The objects form a tree. The symbols % ~ * § ^ @ pick a child and + picks the parent.
z939 has %: z423, ~: z509, *: z452, §: z174, ^: z104, @: z742
z423 has %: z596, ~: z857, *: z601, §: z442, ^: z280, @: z235
z509 has %: z490, ~: z746, *: z274, §: z438, ^: z632, @: z636
z452 has %: z756, ~: z712, *: z780, §: z144, ^: z306, @: z448
z174 has %: z30, ~: z986, *: z956, §: z343, ^: z853, @: z579
z104 has %: z237, ~: z839, *: z258, §: z802, ^: z881, @: z441
z742 has %: z605, ~: z999, *: z385, §: z108, ^: z88, @: z482

In the rows, 25 stands for zero.

Here are some objects, each with a row of numbers. One shown again gets a slightly different row.
z780 20,20,26,33,26,26,25,26,24,22,39,23,34,22,29,32,28,16,26,18,25,12,41,21,13,19,36,18,28,26,30,22,39,15,31,36,33,36,29,24,35,44,30,23,32,35,17,17,23,28,22,25,29,20,26,32,15,34,29,16,34,26,30,26,20,12,24,24,13,22,24,23,23,28,33,20,16,21,21,28,32,21,23,23,26,26,21,23,21,30,29,25,19,23,16,35,21,29,19,22,9,32,28,22,22,24,31,17,23,30,27,26,24,21,30,24,28,23,30,16,29,30,19,23,22
z509 26,22,18,31,33,40,21,21,33,43,33,29,22,13,32,28,21,32,32,24,32,18,19,22,26,22,28,37,29,27,37,27,23,32,21,22,30,14,32,22,22,13,22,30,23,32,33,27,21,24,24,15,20,35,20,27,21,39,23,34,22,36,13,21,28,41,21,24,22,31,21,39,23,22,32,19,32,28,23,22,27,27,18,23,19,17,27,35,19,34,25,17,20,23,27,30,34,28,27,33,26,22,26,27,33,22,32,29,25,29,27,7,26,34,22,23,31,29,37,32,21,20,28,23,34
z274 25,10,24,33,28,31,18,17,29,39,31,23,22,19,25,37,23,27,22,31,30,19,22,20,25,16,38,24,25,21,40,21,29,29,29,30,34,21,34,26,31,27,26,29,29,34,26,24,22,33,27,13,20,27,24,31,27,32,23,26,25,30,24,22,31,25,25,16,11,27,25,43,17,32,30,22,26,27,19,24,26,21,18,27,15,24,29,32,21,31,26,22,12,26,33,30,33,28,23,28,28,39,29,26,41,19,28,24,17,21,32,9,26,27,23,23,30,26,37,28,24,29,30,29,29
z482 24,22,30,20,20,12,28,29,29,29,13,18,20,25,33,27,19,25,24,26,25,38,31,31,25,32,27,32,30,28,31,34,31,34,14,27,16,18,22,27,27,27,21,26,30,15,38,27,27,21,12,30,22,26,32,12,18,21,38,23,24,22,29,19,31,23,35,38,17,34,28,32,35,16,25,34,20,34,23,27,15,39,31,26,30,22,23,28,22,27,28,21,24,28,30,19,30,26,25,23,31,20,20,18,25,29,24,35,22,25,19,33,23,24,23,33,18,37,27,44,27,18,19,22,23
z343 23,26,27,26,24,18,18,18,18,17,35,26,25,31,17,31,27,31,30,27,19,41,27,35,30,28,14,29,23,35,17,20,29,33,27,29,25,34,28,25,26,14,17,25,23,39,15,14,29,24,39,15,12,24,16,28,32,20,23,29,31,17,28,31,32,22,34,25,41,21,21,28,34,32,28,28,28,23,21,17,25,17,32,17,38,27,27,23,28,22,29,24,30,17,22,23,19,23,24,25,25,30,19,29,30,22,30,20,18,23,26,31,24,27,32,22,25,24,28,34,13,24,35,21,28
z306 19,19,31,24,22,24,27,31,30,22,30,25,32,22,23,29,24,19,27,16,20,23,31,26,25,31,26,26,31,25,24,26,27,14,28,27,27,25,22,27,25,28,37,28,26,30,16,30,29,20,19,28,25,18,33,27,19,29,35,30,33,30,22,35,21,18,30,25,19,27,17,16,19,27,26,24,24,16,25,26,39,26,17,24,24,26,20,27,40,32,29,21,32,23,16,30,24,25,27,30,7,11,28,26,18,24,40,13,37,38,28,32,26,18,19,33,17,12,21,16,26,30,17,26,21
z956 27,17,32,26,28,20,22,31,21,13,34,26,21,28,23,41,31,30,26,26,18,29,34,30,29,17,22,16,27,35,21,23,34,22,35,27,30,35,19,31,38,34,18,20,33,37,29,14,22,39,36,23,26,24,4,24,32,26,21,26,23,31,33,29,29,19,29,17,18,17,24,31,33,31,25,27,19,23,27,26,26,19,24,29,28,33,21,21,29,17,21,31,28,18,27,20,24,15,24,21,28,43,17,24,31,21,23,30,18,25,28,26,17,18,39,25,28,22,31,25,16,23,31,28,28
z108 23,20,27,33,20,7,22,16,30,15,24,29,29,25,27,25,23,20,18,25,25,44,26,20,20,38,34,36,20,28,23,33,21,35,19,27,8,25,29,23,34,20,20,25,25,25,29,27,25,15,22,17,25,32,38,20,20,26,33,30,25,18,26,23,22,26,22,32,23,23,22,23,24,26,25,25,33,22,15,28,19,20,36,21,32,27,29,26,24,25,34,20,31,19,30,21,23,33,29,30,24,16,27,21,22,22,21,24,14,21,31,33,32,23,23,31,26,39,28,39,22,15,25,12,24

Start, symbols taken left to right, then the object you end at.
Answer with the object's row; about right is enough.
22,24,27,25,19,26,25,18,19,24,28,19,24,18,26,35,44,19,20,29,22,12,37,19,22,24,31,20,25,23,13,26,29,21,34,31,29,29,37,10,30,36,24,12,29,24,19,21,10,38,35,31,34,26,17,30,25,20,11,19,22,23,27,20,21,26,20,16,18,29,36,19,16,26,27,36,22,24,25,38,25,27,20,31,19,30,30,22,21,30,27,29,18,26,17,29,26,25,21,17,33,40,29,20,24,29,20,26,29,23,26,18,28,26,36,23,30,29,28,22,27,31,24,39,20
+: 16,26,23,16,28,24,41,26,14,26,33,26,28,28,27,26,37,20,22,23,16,14,29,18,22,25,17,24,25,29,22,35,23,23,26,20,23,26,36,10,25,28,31,15,22,20,21,26,17,30,30,27,36,22,26,27,31,19,11,19,20,27,22,26,20,30,20,29,34,35,30,19,23,21,25,21,24,24,31,31,23,38,24,27,18,30,37,22,23,30,23,28,16,33,18,32,27,26,22,20,39,29,26,10,17,29,28,24,30,15,21,12,23,26,31,27,31,21,21,21,27,32,26,31,22
27,27,25,22,29,19,23,26,20,20,20,31,24,24,27,28,22,28,13,32,29,19,21,21,22,18,42,12,23,16,29,19,24,26,39,25,38,34,24,30,32,35,18,23,26,30,16,30,20,23,29,24,27,33,10,20,21,22,26,24,21,22,35,30,27,21,23,13,12,25,29,21,22,30,23,35,15,21,28,22,33,21,19,32,21,25,23,29,24,17,17,29,26,17,27,26,21,25,21,20,26,30,28,38,35,17,16,33,19,23,26,33,36,18,31,20,27,28,21,20,38,39,26,33,25
+: 25,34,30,17,27,26,30,34,21,31,15,29,30,26,22,23,22,36,25,25,27,21,18,21,26,30,33,21,16,8,25,22,16,26,30,20,33,30,25,29,22,29,29,25,24,22,18,38,34,24,30,35,24,32,14,13,31,25,28,25,22,26,31,27,27,24,25,23,28,31,31,14,22,25,20,30,18,20,29,22,31,26,25,21,29,27,23,33,30,13,13,31,22,13,35,20,20,23,22,25,24,17,24,41,28,26,14,27,22,24,24,28,33,19,26,14,15,27,10,20,33,35,26,36,28
26,25,24,24,24,31,27,35,26,15,28,30,28,22,26,29,18,24,29,18,17,14,31,22,24,29,27,29,33,23,21,29,22,15,26,22,21,28,22,26,27,26,34,26,27,26,21,26,28,17,19,30,24,23,33,30,22,34,30,32,30,30,18,37,17,19,28,25,23,28,24,24,20,26,21,22,28,17,21,31,36,24,19,25,22,24,23,28,35,28,31,25,33,32,16,31,23,23,24,22,8,21,27,26,29,27,41,16,37,35,26,30,19,18,23,30,17,18,21,16,34,30,16,24,21
+: 18,25,27,30,31,25,34,33,29,14,33,27,38,21,27,27,24,20,34,11,25,15,37,25,9,21,19,27,33,27,31,24,35,17,26,28,24,35,16,22,23,34,32,29,25,33,17,21,26,22,16,29,28,26,33,33,14,31,35,18,33,20,22,28,13,25,34,33,25,28,24,26,26,27,32,20,25,25,21,20,23,27,32,15,26,27,20,20,24,23,33,22,25,24,20,32,28,28,33,26,10,22,24,20,22,20,34,16,35,35,19,22,19,28,28,26,14,16,19,20,39,31,17,19,24
23,29,21,30,19,30,30,27,29,34,31,29,18,30,22,10,29,19,27,28,24,13,27,28,27,34,22,24,24,28,11,30,24,22,30,19,20,26,41,17,22,27,26,21,27,18,24,28,16,31,29,25,36,20,29,28,28,23,17,30,23,32,20,29,22,34,19,25,32,23,28,25,20,27,21,28,21,24,27,32,21,26,22,30,21,38,37,20,21,35,22,31,19,36,34,26,16,27,12,16,38,34,33,19,15,37,27,34,27,21,24,21,19,37,30,22,28,21,26,23,22,33,18,21,23
+: 18,34,24,14,18,29,33,27,14,33,27,24,28,31,21,25,32,21,19,30,25,12,36,13,23,34,20,21,25,23,16,37,26,19,31,23,29,24,36,9,27,28,30,17,27,15,24,23,17,35,34,36,33,18,25,28,26,16,14,25,22,31,22,21,16,34,24,21,38,29,35,9,24,22,30,26,22,24,28,30,24,38,29,31,23,31,34,23,20,33,27,32,20,30,25,31,29,23,24,22,39,33,29,14,17,33,24,24,27,12,19,20,30,29,29,25,30,22,18,28,21,29,25,32,19
26,33,21,20,20,31,29,26,16,32,18,18,16,28,30,23,33,27,21,31,29,12,32,19,20,25,22,21,27,19,17,36,30,24,18,20,25,22,26,16,27,33,20,16,28,23,26,22,15,38,26,33,25,18,20,22,23,13,9,16,25,19,18,18,31,25,28,28,26,40,32,17,29,17,22,25,16,32,31,32,16,43,25,34,27,21,33,19,20,34,25,25,19,29,20,27,32,28,26,18,37,38,24,9,17,30,22,25,26,18,16,29,29,34,30,34,25,26,27,25,18,26,21,30,26
+: 19,33,31,16,23,35,32,23,19,28,34,26,27,29,29,21,42,23,19,28,26,17,32,20,22,35,17,23,21,21,17,33,17,20,27,22,24,30,37,8,27,29,30,13,25,19,22,23,14,38,31,28,37,16,27,30,34,21,14,21,18,26,21,24,19,31,27,22,36,26,32,16,23,23,25,25,22,17,30,35,19,31,28,27,21,30,36,28,22,33,24,23,18,32,22,31,30,22,17,14,40,27,29,9,17,31,26,25,26,12,25,17,28,30,27,25,25,22,22,20,23,30,32,31,16
19,27,23,23,23,26,33,26,23,29,34,27,30,28,28,31,36,18,22,27,24,16,32,17,23,32,19,22,29,24,13,35,20,17,29,21,24,27,35,12,23,29,23,17,22,19,23,22,16,30,30,33,33,14,26,28,27,23,10,23,20,23,20,25,21,38,23,20,33,28,29,18,28,22,27,26,22,19,31,31,25,37,19,29,19,34,35,22,21,34,25,33,18,33,22,33,28,26,20,18,37,30,21,14,22,28,30,27,30,19,25,15,24,31,31,27,25,24,17,23,22,31,24,34,17
§ + ^: 21,21,28,18,14,31,32,24,24,23,30,25,30,30,20,28,35,27,20,23,19,15,30,20,31,28,16,13,26,26,12,35,25,21,24,27,21,14,33,15,25,28,27,14,27,13,21,27,15,31,29,30,29,18,30,29,28,15,19,29,21,31,21,33,23,30,20,17,25,29,33,12,25,24,20,28,27,21,29,37,32,35,16,31,22,32,30,26,28,43,33,28,25,35,22,31,26,26,24,20,27,24,24,20,18,34,31,24,43,22,24,30,21,30,27,32,29,23,23,21,15,24,23,32,18
17,30,27,29,27,29,34,33,24,24,34,23,32,20,28,32,22,11,28,15,25,18,35,25,19,31,24,34,31,28,32,25,37,10,21,31,24,29,25,25,21,30,33,25,25,36,15,19,32,20,21,30,23,12,38,29,17,37,35,20,37,24,18,24,13,22,30,33,30,25,22,25,28,22,24,18,25,21,24,25,33,32,30,17,25,25,22,23,27,21,34,26,27,31,17,34,21,23,35,30,9,21,19,22,18,22,38,15,36,33,20,21,19,22,23,30,19,19,19,19,40,30,14,20,21
§ +: 22,33,26,28,28,23,33,36,29,19,38,21,33,19,28,30,28,21,29,11,23,20,37,28,12,31,29,28,32,24,32,30,33,15,26,27,28,34,22,26,21,35,37,33,26,34,13,21,28,21,19,26,25,23,36,33,15,35,36,22,37,28,23,25,11,22,26,26,27,32,26,21,28,21,26,17,24,20,28,18,28,24,25,22,26,25,15,26,25,27,33,22,25,23,13,33,26,25,26,31,13,17,25,20,25,23,40,16,28,38,21,16,19,23,21,27,11,19,22,20,43,28,17,24,28
25,18,21,24,29,34,22,15,38,40,33,25,25,24,23,30,23,31,32,33,36,19,17,21,28,26,28,37,31,26,33,25,26,31,25,26,28,13,31,20,18,10,31,35,20,29,32,33,23,23,31,24,22,24,26,23,31,35,25,36,18,34,21,19,27,36,25,31,24,34,21,41,25,21,27,15,36,28,21,20,26,28,18,18,17,19,25,33,22,25,24,21,13,26,35,25,38,27,26,32,22,26,31,27,38,28,23,21,24,29,29,13,26,33,21,19,29,24,35,24,22,22,31,29,31
^: 31,9,23,22,32,40,20,26,31,36,36,30,26,26,18,33,20,31,28,27,25,18,16,21,31,24,31,33,31,22,28,22,21,31,24,28,26,12,31,26,29,11,31,28,26,24,37,25,15,20,26,17,23,27,31,30,32,33,27,32,17,32,17,30,26,34,27,24,17,36,19,26,24,20,23,26,39,21,17,34,29,26,13,26,21,15,28,33,29,35,23,18,30,31,22,28,36,27,27,28,17,20,30,31,30,27,35,21,29,36,34,25,24,30,12,25,23,22,30,25,18,20,30,29,27
18,28,28,20,25,30,32,27,20,31,33,26,32,23,31,28,38,22,23,31,25,18,31,15,24,32,21,20,25,22,12,41,25,15,27,21,29,24,39,7,25,30,29,15,28,19,18,24,15,29,28,31,31,17,26,27,39,23,12,22,21,31,21,20,19,33,20,22,30,38,34,19,22,18,23,26,25,22,30,28,19,37,25,29,18,25,36,19,21,31,26,27,19,29,19,31,30,23,23,21,32,31,26,14,17,37,27,24,30,15,20,16,25,30,31,31,23,18,21,20,17,29,30,33,21
%: 24,39,19,30,31,29,30,27,28,30,28,25,25,23,30,13,33,19,23,25,25,20,29,29,25,37,14,17,19,32,12,34,28,21,32,21,25,23,33,20,24,29,25,17,28,14,20,26,21,32,28,27,33,20,28,28,31,18,14,32,23,32,20,20,21,31,16,28,31,29,23,25,20,24,20,25,26,30,33,36,26,34,26,26,21,38,33,23,25,33,26,34,21,40,28,25,18,28,9,17,42,23,31,15,18,36,23,33,22,27,21,22,24,37,23,27,26,25,30,23,18,29,23,21,28
15,28,29,17,32,22,36,28,25,28,39,35,35,28,22,29,21,24,28,15,21,26,18,22,18,28,22,27,36,19,28,33,24,27,27,22,25,27,33,21,23,21,35,22,20,34,20,22,19,24,29,39,38,26,24,18,35,31,30,19,8,41,25,33,18,38,22,31,31,28,25,31,31,23,36,32,31,23,29,16,26,26,28,28,28,30,26,30,23,21,27,41,27,19,34,18,30,22,26,25,24,21,26,12,24,15,20,21,23,28,20,8,20,20,29,31,18,26,27,28,34,17,20,24,22
^ @ + %: 24,40,18,34,31,31,23,36,22,30,14,30,21,22,27,9,23,30,22,23,38,19,22,31,23,30,29,23,20,15,29,17,25,27,41,18,29,35,24,31,18,31,21,22,26,24,23,40,36,24,27,29,24,31,20,22,24,28,25,35,26,25,30,23,27,29,16,21,25,28,20,18,21,26,25,33,26,26,33,22,30,17,24,27,23,29,24,29,28,22,21,34,28,24,40,26,15,27,11,23,30,26,35,36,21,33,19,32,22,34,17,27,23,25,28,11,20,26,19,25,33,31,18,21,32
25,20,26,35,21,11,26,24,32,23,22,28,29,27,22,21,18,21,22,27,23,36,24,20,24,34,32,24,30,23,37,36,24,38,22,24,7,26,21,32,24,15,23,27,31,15,37,31,25,17,15,28,31,26,39,19,19,24,32,22,24,24,28,19,23,19,26,36,17,20,24,39,22,28,27,29,28,28,16,29,25,30,33,26,34,27,22,30,25,29,29,23,27,30,41,20,26,31,28,31,24,13,16,25,24,21,25,33,22,26,37,28,31,20,23,33,31,36,21,41,29,16,23,17,25
% + @: 25,28,22,26,22,15,24,22,24,28,8,19,17,27,28,29,19,20,22,21,31,43,25,30,26,37,25,31,27,28,29,27,25,38,15,22,15,23,22,26,29,29,24,24,25,18,39,26,22,25,18,28,26,23,36,17,21,22,31,20,26,26,27,16,37,20,32,34,18,29,22,26,23,16,25,29,17,40,22,25,14,37,32,36,32,23,22,24,27,28,26,27,25,26,30,12,28,26,27,30,22,22,22,16,24,27,19,35,20,20,24,26,31,20,26,31,21,38,23,40,24,19,19,19,30
25,23,28,23,19,20,19,19,18,15,37,21,22,34,17,29,29,30,33,24,20,33,28,29,26,22,17,35,24,33,19,20,23,27,25,29,17,32,25,24,35,15,15,25,23,38,15,13,27,25,36,18,16,29,18,29,34,27,20,25,23,17,27,25,31,27,31,30,43,19,22,17,34,30,23,24,31,24,22,15,25,22,35,20,39,23,24,17,28,19,34,28,32,19,23,24,16,21,24,28,24,33,20,23,36,24,26,24,15,24,25,27,27,28,23,26,25,27,29,28,23,25,35,19,35
+ @ +: 31,28,24,15,21,28,24,29,25,14,32,35,29,35,15,28,24,30,31,22,24,39,20,38,41,15,19,22,30,36,15,25,32,25,26,24,24,28,18,35,29,24,19,28,30,34,22,14,28,28,34,26,16,26,13,28,37,25,28,26,24,25,31,41,26,27,35,25,36,18,25,30,37,31,22,29,21,21,24,22,29,18,29,34,33,32,25,17,30,24,22,29,30,23,27,15,18,13,32,28,28,36,19,25,26,25,20,26,25,31,29,25,18,19,33,28,23,25,28,31,22,20,33,32,29
27,21,24,27,17,16,25,26,28,24,11,25,17,31,32,24,22,19,24,26,31,39,29,25,26,30,30,26,31,25,28,31,22,35,12,23,13,18,20,29,28,31,22,23,26,23,41,25,25,25,13,30,30,25,34,13,8,25,31,18,29,18,24,18,35,20,32,38,25,29,25,32,27,16,25,32,23,33,22,23,16,31,28,30,35,23,22,24,26,27,29,25,20,28,27,14,33,29,28,32,23,24,20,12,24,24,13,31,22,23,24,30,24,20,27,32,23,35,25,38,27,15,23,22,23
+ § +: 25,19,25,32,17,9,27,28,36,23,17,26,31,27,31,22,15,19,20,29,25,37,20,26,23,30,28,25,22,23,28,34,28,36,25,23,10,27,21,30,30,23,19,25,31,17,36,30,25,17,13,32,32,27,38,26,23,25,29,21,24,23,31,24,21,24,29,33,17,24,29,30,21,19,27,36,32,30,21,29,27,26,36,29,36,29,22,24,26,28,30,25,24,28,35,20,29,30,27,25,22,20,16,26,23,19,28,31,21,27,31,23,25,22,23,34,35,32,24,41,31,14,16,15,23
20,28,32,31,21,11,30,24,31,30,9,24,29,27,35,19,26,19,20,35,21,38,12,36,24,24,27,28,27,32,30,28,24,31,22,24,17,18,19,37,20,18,28,39,29,14,40,28,26,23,15,21,35,31,37,21,26,24,29,16,31,28,31,26,22,20,25,26,24,20,30,32,25,28,28,29,22,27,20,27,23,29,31,27,26,26,20,21,22,27,30,20,26,34,28,23,31,28,39,30,25,24,20,21,27,18,19,30,29,27,36,26,31,19,25,33,34,31,23,34,33,13,24,20,23
+ ^ + §: 27,28,33,29,17,2,19,15,21,15,25,32,23,32,24,23,25,24,21,22,28,36,27,19,20,31,27,34,27,22,23,23,27,32,26,29,11,26,30,21,33,16,18,27,29,25,24,28,28,20,17,21,20,34,34,22,20,26,32,27,22,12,30,21,28,21,22,36,22,26,24,21,22,29,25,29,34,25,14,28,18,25,35,22,34,29,21,25,26,25,31,22,33,23,33,29,25,32,28,29,22,15,24,27,22,19,18,27,16,19,33,29,32,21,27,24,26,40,24,38,23,17,30,10,24
17,26,28,34,31,18,27,23,23,17,34,21,33,21,29,26,29,26,27,13,25,22,34,23,13,36,23,38,28,28,27,20,31,15,24,27,18,32,26,18,27,22,28,22,20,39,11,23,31,16,22,15,20,28,36,31,18,27,33,24,37,19,27,21,18,18,29,36,33,26,19,20,25,33,25,19,31,23,26,23,26,27,36,17,32,16,26,25,24,21,35,17,29,16,18,30,13,24,28,31,16,20,27,34,25,25,31,5,28,20,28,29,26,30,27,23,20,20,26,19,28,29,22,17,25
+ ~ +: 17,33,24,23,30,30,34,34,21,22,31,23,33,18,30,24,23,18,29,17,19,20,29,26,15,25,24,29,34,26,34,23,35,11,27,30,23,29,23,28,24,31,30,26,29,40,18,26,29,17,15,26,25,20,34,31,14,40,33,25,35,22,20,27,11,17,28,29,27,26,25,24,19,22,29,19,30,22,23,27,25,28,28,24,31,24,23,24,27,24,38,17,27,22,15,27,24,27,26,31,8,21,27,21,22,18,32,13,30,31,28,21,18,27,28,26,18,22,15,19,33,33,14,20,24
31,31,22,37,17,18,20,26,33,29,17,25,23,23,28,11,15,15,18,30,21,36,21,26,29,35,26,28,22,24,31,27,30,38,23,22,16,25,23,30,22,24,22,24,27,16,36,35,33,24,13,26,27,24,39,15,25,23,30,30,27,21,21,25,24,26,17,32,14,20,19,35,23,25,23,31,31,36,20,30,23,22,28,27,36,31,24,33,28,41,29,24,27,27,38,27,13,41,21,23,31,20,27,21,18,29,23,32,19,32,29,26,18,27,29,22,30,29,19,40,21,13,17,15,22
+ @: 27,26,21,24,19,19,23,28,24,26,16,17,19,25,31,27,15,24,17,24,28,42,30,29,29,30,24,24,26,27,33,32,29,34,7,23,10,21,23,27,27,31,24,27,31,20,41,25,31,23,11,23,19,26,36,14,17,19,34,15,28,20,23,16,37,19,34,33,18,28,27,36,26,14,22,28,25,41,19,21,15,37,30,33,26,22,25,28,25,28,23,20,23,28,27,16,28,30,24,32,29,17,18,22,20,29,19,35,25,19,23,28,26,25,21,28,28,36,29,42,21,15,20,21,23
31,23,18,38,34,38,20,20,37,36,31,27,15,18,20,13,21,30,32,31,33,18,17,28,27,26,25,29,24,27,28,24,30,27,23,21,27,24,31,23,16,18,23,30,31,24,33,28,32,20,22,19,24,28,36,26,29,30,26,35,26,30,16,26,36,35,18,27,24,29,24,37,27,26,33,21,30,31,22,25,23,12,20,24,18,29,28,32,16,30,23,19,25,28,30,22,25,35,13,26,30,29,36,26,25,31,29,34,21,35,24,17,22,40,26,21,26,27,30,29,23,21,22,22,28
+ @: 34,22,20,21,28,38,22,20,28,38,24,18,13,18,29,36,15,32,31,23,34,27,28,23,32,27,24,29,31,24,34,33,25,27,10,22,30,18,22,26,23,21,18,34,22,31,37,21,31,21,22,16,17,32,19,24,21,33,25,28,29,29,18,18,36,27,36,27,17,38,21,36,30,8,20,16,20,36,26,16,15,34,18,23,14,20,27,33,22,25,24,25,18,27,25,28,40,29,27,31,37,21,26,23,35,28,26,32,22,23,19,19,25,35,17,20,23,28,39,29,24,23,31,30,34
31,27,19,28,30,32,21,38,28,20,32,32,19,25,22,18,26,23,34,27,30,32,25,36,40,16,10,18,24,34,19,27,31,25,30,35,23,29,25,30,23,25,18,19,33,31,26,20,35,29,27,28,19,27,17,26,35,25,21,40,23,34,30,27,30,29,25,28,34,21,20,35,29,36,23,21,21,35,30,24,25,17,33,32,35,36,24,18,27,29,24,34,29,25,32,18,20,22,15,23,36,36,25,26,22,34,23,37,15,43,19,30,12,26,31,24,20,17,24,27,21,21,22,22,30
+: 31,24,24,16,24,23,23,27,22,11,31,25,24,30,16,37,29,35,38,24,22,36,23,35,38,17,20,23,31,34,17,26,29,26,26,23,26,29,23,31,27,22,21,26,29,37,20,17,22,33,37,27,17,26,7,30,40,22,23,27,23,27,38,33,29,27,35,28,37,19,25,35,35,32,22,23,24,22,26,18,23,21,25,35,34,30,22,15,33,20,22,32,35,22,26,16,24,17,31,21,29,32,19,24,29,25,25,34,20,32,25,28,16,29,23,26,23,23,28,31,20,18,35,23,34
30,24,22,31,19,23,27,23,19,22,12,20,24,25,34,23,22,19,21,24,31,43,28,28,25,30,33,29,31,24,33,32,34,38,9,22,20,22,17,30,25,27,25,25,27,24,41,27,27,22,16,24,23,23,33,13,16,20,33,19,26,21,29,21,36,17,33,34,13,34,24,36,26,20,23,29,18,41,19,20,14,41,32,32,31,18,25,28,26,34,28,28,25,28,29,18,30,26,21,25,24,13,17,15,16,29,22,30,25,21,28,27,28,25,25,33,19,31,29,36,22,13,23,26,21
+ ~: 26,27,33,35,18,10,28,19,34,32,13,31,36,26,33,20,23,19,21,33,26,35,14,28,26,27,29,26,25,37,31,25,16,35,20,21,15,21,16,39,23,19,27,36,25,14,43,28,24,25,15,25,36,30,38,25,23,18,36,23,28,28,29,22,24,20,24,23,23,20,32,28,22,33,30,26,27,30,13,28,26,24,31,29,26,27,24,24,24,28,28,23,28,31,35,20,29,28,42,24,23,24,20,23,24,23,27,29,27,24,37,25,30,20,27,30,37,31,22,34,33,17,28,23,26
30,14,25,28,37,35,27,18,32,39,30,27,23,19,26,28,20,35,31,31,29,19,15,21,31,24,29,29,27,27,38,28,29,30,22,20,36,14,35,19,24,10,29,33,24,32,32,28,23,25,29,21,25,28,23,21,29,35,26,37,20,34,19,23,27,40,18,28,26,32,24,37,27,24,32,20,26,28,22,20,25,24,15,25,20,23,31,39,19,26,26,20,21,26,28,32,44,24,32,31,27,27,25,34,40,20,21,21,28,24,37,11,22,34,14,24,27,25,39,27,25,25,31,25,34
% + ~: 30,24,22,30,35,35,28,18,32,44,28,23,24,22,24,16,27,24,34,35,17,26,13,31,27,17,30,37,26,31,35,28,24,25,15,23,30,15,22,34,25,9,28,40,20,21,36,26,21,28,30,20,26,31,28,27,27,26,31,27,27,29,21,23,27,39,20,21,27,23,30,32,28,26,30,21,29,24,21,25,29,24,25,21,15,18,30,29,17,25,19,19,22,34,29,26,35,25,40,26,27,26,27,25,35,19,29,22,35,23,34,16,29,29,20,21,35,22,29,25,25,22,38,26,29
25,30,26,24,27,23,24,34,26,23,16,15,26,17,27,30,26,26,32,11,33,24,40,27,19,23,25,30,31,24,33,24,32,15,13,30,32,23,15,24,26,36,31,27,27,40,19,21,29,20,16,22,19,14,29,29,9,25,28,15,34,19,15,22,26,15,40,33,20,28,21,26,29,19,28,18,23,31,29,25,19,40,30,21,29,16,17,23,23,28,30,21,27,24,11,32,28,18,21,30,18,25,25,19,23,26,27,23,31,24,14,26,27,27,24,26,8,22,26,25,28,30,19,22,25
+: 19,28,34,21,30,32,29,36,28,20,33,21,28,21,31,33,26,19,31,19,24,18,38,32,8,22,22,26,32,27,31,26,32,13,28,34,25,32,19,23,20,28,36,27,22,38,18,19,34,11,21,25,26,15,33,30,16,34,34,20,31,22,23,31,15,18,31,35,31,29,25,26,27,26,29,18,24,26,25,22,25,26,30,19,25,24,18,21,28,21,35,19,27,26,9,26,25,23,29,28,8,15,26,21,23,23,30,9,33,34,19,22,16,26,22,23,19,22,21,19,36,28,14,17,26
20,33,16,28,25,31,31,29,25,30,23,24,15,36,27,17,32,21,24,29,25,18,29,24,29,32,15,21,21,30,11,31,27,19,25,27,24,29,33,18,17,27,21,16,30,17,21,26,23,28,24,33,31,15,32,28,34,23,13,30,25,28,19,25,25,34,17,20,34,27,22,20,24,29,27,27,17,30,28,31,24,28,26,27,23,30,37,22,21,35,28,29,22,30,31,32,20,25,12,11,44,28,33,19,17,35,28,30,28,24,23,27,21,40,31,25,26,23,26,25,22,34,22,29,29
+ + ^ @: 30,28,21,20,29,25,22,26,17,27,11,25,18,23,29,29,25,36,30,23,37,29,27,23,24,27,24,28,20,14,36,23,26,27,21,22,34,27,22,30,21,38,27,26,14,22,27,31,31,27,27,29,19,32,18,16,19,25,28,24,28,16,24,17,34,27,28,22,26,39,23,22,31,12,24,27,14,30,35,22,25,32,20,24,26,13,20,27,27,19,17,31,24,18,23,17,26,22,16,28,28,23,29,30,29,27,18,31,24,21,13,29,31,25,29,18,16,33,21,26,26,34,27,37,27
28,20,23,24,33,38,22,23,35,42,30,28,20,19,24,31,16,34,29,29,31,25,19,22,30,24,29,32,35,24,44,33,25,28,25,20,24,16,33,20,26,13,27,26,25,30,32,26,21,22,22,20,26,27,21,24,33,39,27,39,23,34,15,21,29,37,20,26,18,37,24,38,27,22,28,16,32,25,21,23,22,22,16,24,16,20,27,33,22,26,26,17,19,30,29,32,37,30,29,33,28,25,29,30,31,23,28,21,24,27,25,10,30,31,19,17,24,24,37,29,20,19,38,20,32
~: 24,21,26,25,32,32,24,22,37,44,19,28,26,13,23,18,28,26,34,37,27,25,19,26,26,10,29,32,26,29,37,26,25,28,19,22,30,14,21,35,17,15,30,37,17,22,40,30,27,26,30,25,27,29,27,34,28,28,29,26,32,37,19,25,31,34,19,15,28,21,27,30,28,25,34,14,28,24,20,28,22,25,23,27,14,22,26,28,15,26,19,19,18,33,23,26,33,28,39,29,31,27,26,29,26,25,30,22,28,21,29,20,36,30,24,24,33,23,37,25,28,23,34,22,25
